cols: T N L B
berod: [182 54 159 52]
tapan: [69 100 77 150]
Zizo: [84 129 102 121]
pesif: [154 39 71 89]
Rapo: [133 115 81 47]
vitom: [114 102 132 125]
tupu: [155 123 89 57]
Matur: [66 124 119 88]
feb: [143 53 74 140]
Dut: [100 84 83 114]
col: [143 100]  T
col: [100 129 39 115]  N
col: [88 140 114]  B
col: [77 102 71 81 132 89 119 74]  L

cols: Y D Q H F P S Z X
tapan: [72 120 84 88 50 154 69 64 151]
Dut: [135 72 80 126 59 148 123 57 110]
Matur: [142 110 106 76 79 129 82 130 77]
vitom: [82 129 77 90 72 135 116 49 139]
feb: [119 130 76 79 55 145 57 93 168]
pege: [61 143 84 57 53 140 64 52 157]
Zizo: [61 143 84 57 53 169 64 52 157]
tupu: [72 120 84 88 50 154 104 130 103]
pesif: [44 160 104 45 131 137 58 67 141]
berod: [60 131 79 55 147 140 106 92 97]
Moro: [97 142 65 102 143 134 56 52 134]
Rapo: [134 138 82 115 60 133 64 81 132]
col: [88 126 76 90 79 57 57 88 45 55]  H
col: [119 61]  Y
col: [143 120 160 131 142 138]  D
col: [157 103 141 97]  X
col: [93 52]  Z

cols: J U R A
tapan: [117 77 79 71]
Dut: [120 93 62 69]
pesif: [147 112 61 125]
feb: [61 47 117 132]
Matur: [136 57 55 74]
Rapo: [40 101 125 87]
Zizo: [40 101 125 69]
tupu: [120 93 62 56]
col: [112 47]  U
col: [120 147 61]  J

cols: C G W M K E V
feb: [177 128 43 44 170 161 86]
berod: [107 142 128 49 145 114 171]
Dut: [97 65 165 105 84 54 55]
Matur: [20 94 74 144 75 29 77]
vitom: [177 128 43 44 170 161 147]
col: [177 107 97]  C
col: [77 147]  V
col: [84 75]  K
col: [142 65 94]  G
col: [165 74]  W
col: [49 105 144]  M

cols: votim Mapen soso navi legas tubob Gafu
Matur: [68 100 69 79 130 69 115]
Moro: [94 117 122 123 67 105 101]
feb: [94 117 122 123 70 105 101]
col: [105 105]  tubob
col: [68 94]  votim
col: [122 122]  soso
col: [130 67]  legas

cols: vef gad zuf feba
feb: [86 127 67 63]
pege: [87 77 96 109]
berod: [140 28 136 157]
Dut: [86 127 67 50]
col: [63 109 157]  feba
col: [86 87]  vef
col: [77 28 127]  gad

cols: nozib sos mamap zop Suz
Rapo: [109 102 94 71 55]
Dut: [70 100 60 126 68]
pege: [105 110 100 122 94]
Zizo: [74 103 93 112 102]
tupu: [124 108 122 71 93]
berod: [132 98 130 139 66]
vitom: [94 99 105 95 53]
pesif: [78 94 76 103 137]
tapan: [121 101 123 152 106]
Matur: [102 86 63 102 110]
feb: [107 102 55 75 176]
col: [71 139 95 103 152 102 75]  zop
col: [74 124 132 94 78 121]  nozib

cols: vesa begop Gil gozo Peku Lof Pinun
pesif: [69 60 176 95 84 112 107]
feb: [78 96 154 101 81 96 125]
Zizo: [54 97 125 119 86 79 139]
vitom: [59 48 168 89 61 153 90]
pege: [66 64 153 115 94 59 147]
col: [48 64]  begop
col: [139 90]  Pinun
col: [59 66]  vesa
col: [119 89]  gozo
col: [69 78]  vesa

cols: soru velo Bet Senum Mif
feb: [42 158 90 62 92]
Dut: [101 100 90 178 131]
tapan: [75 96 91 159 83]
Zizo: [74 146 90 105 100]
tupu: [102 84 90 125 98]
pege: [102 77 90 65 78]
vitom: [141 114 90 125 98]
col: [158 100]  velo
col: [77 114]  velo
col: [100 98]  Mif

cols: Ziz pur Keda Muluk
tapan: [178 102 105 124]
Matur: [111 99 107 84]
Dut: [94 94 85 94]
Rapo: [80 89 85 98]
berod: [144 90 119 123]
vitom: [158 93 100 99]
pege: [109 111 99 122]
tupu: [100 106 104 97]
feb: [99 116 111 100]
Moro: [135 95 100 95]
Zizo: [90 96 72 102]
col: [105 107 85 85 119 100]  Keda
col: [100 95]  Muluk
col: [100 99 104 111]  Keda

